Below are the code and all the weights of a small trained network. Each question names an input and a target symbol and asks about switching units off, where a switched-off unit gives its printed mean instead of its output.

import numpy as np


def w(rows, s, z=0):
    codes = np.array(rows[::2]) - 128.0
    scale = np.full(codes.shape[1], s)
    scale[-1] = z or s
    return codes * scale


def softmax(a):
    e = np.exp(a - a.max(-1, keepdims=True))
    return e / e.sum(-1, keepdims=True)


def log_softmax(a):
    a = a - a.max(-1, keepdims=True)
    return a - np.log(np.exp(a).sum(-1, keepdims=True))


def net(x, mask):
    ids = ['ΔΞΠΣΦαβγεζηθμτψω'.index(c) for c in x.split()]
    T = len(ids)
    res = E[ids] + P[:T]
    u = 0
    for l in range(3):
        r = res
        for j in range(2):
            rows = slice(3 * j, 3 * j + 3)
            q, k, v = (r @ M[l][rows].T for M in (Q, K, V))
            z = softmax(np.where(np.tri(T) > 0, q @ k.T / 3**0.5, -1e9)) @ v
            o = O[l][rows]
            res = res + np.where(mask[u + j], z, o[:, -1]) @ o[:, :-1]
        u += 2
    return log_softmax(res[-1] @ U[:, :-1].T + U[:, -1])


Q, K, V, O = {}, {}, {}, {}
E = w([
[181,139,125,235],'Δ',
[142,181,88,151],'Ξ',
[113,194,91,51],'Π',
[127,55,167,68],'Σ',
[113,195,164,177],'Φ',
[94,139,194,99],'α',
[171,48,100,73],'β',
[132,41,191,129],'γ',
[167,65,127,171],'ε',
[190,91,61,167],'ζ',
[97,119,124,36],'η',
[172,122,124,137],'θ',
[80,212,170,65],'μ',
[2,83,62,177],'τ',
[143,113,197,198],'ψ',
[164,119,33,90],'ω',
],0.017)
P = w([
[15,202,109,104],'0',
[8,167,135,169],'1',
[41,150,174,163],'2',
[120,150,181,158],'3',
[119,174,164,171],'4',
[120,191,144,190],'5',
],0.0014)
Q[0] = w([
[118,114,228,79],'0.h1',
[97,181,164,12],'0.h1',
[213,165,90,120],'0.h1',
[127,1,98,111],'0.h2',
[152,39,120,108],'0.h2',
[177,163,147,112],'0.h2',
],0.0084)
K[0] = w([
[222,141,152,68],'0.h1',
[246,254,102,145],'0.h1',
[155,20,90,203],'0.h1',
[211,162,157,89],'0.h2',
[183,195,164,90],'0.h2',
[87,178,144,140],'0.h2',
],0.0072)
V[0] = w([
[255,184,171,209],'0.h1',
[96,131,169,132],'0.h1',
[90,158,34,182],'0.h1',
[197,93,222,149],'0.h2',
[72,132,103,203],'0.h2',
[9,72,143,135],'0.h2',
],0.0064)
O[0] = w([
[253,201,94,165,5],'0.h1',
[90,137,100,120,150],'0.h1',
[127,211,211,40,131],'0.h1',
[132,231,140,61,80],'0.h2',
[217,2,119,48,123],'0.h2',
[46,39,75,70,202],'0.h2',
],0.0048,0.0029)
Q[1] = w([
[126,249,100,125],'1.h1',
[102,140,170,150],'1.h1',
[156,157,76,117],'1.h1',
[147,120,205,215],'1.h2',
[145,132,58,124],'1.h2',
[180,151,164,114],'1.h2',
],0.014)
K[1] = w([
[140,214,199,2],'1.h1',
[54,154,147,131],'1.h1',
[178,131,115,78],'1.h1',
[214,135,249,252],'1.h2',
[106,57,32,97],'1.h2',
[221,172,163,47],'1.h2',
],0.0079)
V[1] = w([
[237,37,119,207],'1.h1',
[194,123,254,98],'1.h1',
[155,131,106,172],'1.h1',
[188,157,182,98],'1.h2',
[175,148,100,25],'1.h2',
[160,146,135,131],'1.h2',
],0.0067)
O[1] = w([
[18,36,92,221,4],'1.h1',
[44,115,222,136,45],'1.h1',
[120,88,114,144,72],'1.h1',
[1,97,72,91,35],'1.h2',
[80,142,21,49,87],'1.h2',
[72,105,116,129,68],'1.h2',
],0.006,0.0036)
Q[2] = w([
[201,192,122,164],'2.h1',
[220,140,145,123],'2.h1',
[64,152,106,170],'2.h1',
[173,5,59,167],'2.h2',
[113,39,237,117],'2.h2',
[153,98,73,88],'2.h2',
],0.012)
K[2] = w([
[255,178,127,139],'2.h1',
[214,146,87,182],'2.h1',
[110,204,160,40],'2.h1',
[44,61,37,118],'2.h2',
[81,36,204,142],'2.h2',
[160,90,59,173],'2.h2',
],0.011)
V[2] = w([
[105,200,79,24],'2.h1',
[136,123,2,178],'2.h1',
[119,51,134,43],'2.h1',
[172,21,84,32],'2.h2',
[241,80,219,231],'2.h2',
[16,76,234,44],'2.h2',
],0.0066)
O[2] = w([
[29,221,26,101,244],'2.h1',
[212,115,38,153,5],'2.h1',
[52,56,110,10,180],'2.h1',
[180,17,88,50,142],'2.h2',
[18,51,138,227,176],'2.h2',
[155,79,253,70,180],'2.h2',
],0.0061,0.002)
U = w([
[73,33,99,176,168],'Δ',
[186,214,88,73,3],'Ξ',
[139,225,55,170,158],'Π',
[81,157,229,99,172],'Σ',
[171,115,1,97,56],'Φ',
[42,134,84,53,247],'α',
[199,19,88,80,136],'β',
[183,115,121,137,245],'γ',
[75,102,197,198,107],'ε',
[166,228,191,84,6],'ζ',
[214,123,142,213,117],'η',
[115,46,159,77,99],'θ',
[98,235,177,186,111],'μ',
[108,28,198,124,1],'τ',
[155,110,120,121,92],'ψ',
[131,80,30,174,188],'ω',
],0.0083,0.0074)

Each question gives the input, a string of symbols that net reads in full, and the target symbol t.
The units are the heads (3 rows each of Q, K, V and O). Each row of codes is followed by its name. A weight is (code - 128) times the scale printed after its matrix; where a second scale follows, it is the last column's (O and U).
mask holds one flag per head, layer by layer. A switched-off head (its flag False) gives its mean, the last column of its rows in O, instead of its output. The means were averaged over made-up inputs and are rounded, as every weight is.
A unit's drop is (log p(t) with every unit on - log p(t) with that unit switched off) / (log p(t) with every unit on - log p(t) with every unit switched off).
The circuit of an input: a set's keep is (log p(t) with only the set's units on - log p(t) with every unit switched off) / (log p(t) with every unit on - log p(t) with every unit switched off). Starting from all 6 units, units are removed one at a time, each time the one whose removal leaves the highest keep (on an exact tie, the one counted first), for as long as the keep stays at least 0.8.
circuit, biggest first: the units of the circuit, biggest drop first
most important unit: the unit with the biggest drop
which heads matter: for each layer, one digit per head in row order, 1 if its drop is at least 0.15 and else 0, layers parted by /
drop when u is switched off: that unit's drop, to one decimal
input Ξ Π ε, target Δ: circuit, biggest first => 1.h1; 2.h2
input ζ ε η ψ, target ε: circuit, biggest first => 2.h2; 1.h2
input τ α ζ, target β: which heads matter => 11 / 10 / 01
input ω η γ Ξ ζ Π, target Ξ: circuit, biggest first => 2.h2; 1.h1; 1.h2
input Ξ Δ Δ Σ ε, target Δ: circuit, biggest first => 1.h1; 0.h1
input α η τ Σ η, target β: most important unit => 1.h1
input τ α ε, target β: which heads matter => 11 / 10 / 01
input γ α Φ Ξ, target Π: circuit, biggest first => 0.h1; 2.h2
input τ α ψ, target β: circuit, biggest first => 0.h2; 2.h2
input η Ξ Ξ Φ Ξ η, target Π: which heads matter => 10 / 00 / 11
input Φ ε η ε α ω, target Φ: circuit, biggest first => 2.h2; 1.h2
input Δ η ψ ω, target Φ: circuit, biggest first => 1.h2; 2.h2
input α η ω ψ, target ε: circuit, biggest first => 2.h2; 1.h2; 1.h1
input θ η η μ, target ζ: circuit, biggest first => 1.h1; 2.h2
input Δ Φ γ, target τ: most important unit => 1.h1
input η α η η γ, target τ: drop when 1.h1 is switched off => 0.3
input τ ε Ξ, target β: drop when 2.h2 is switched off => 0.4
input η τ γ μ, target β: drop when 1.h1 is switched off => 0.4
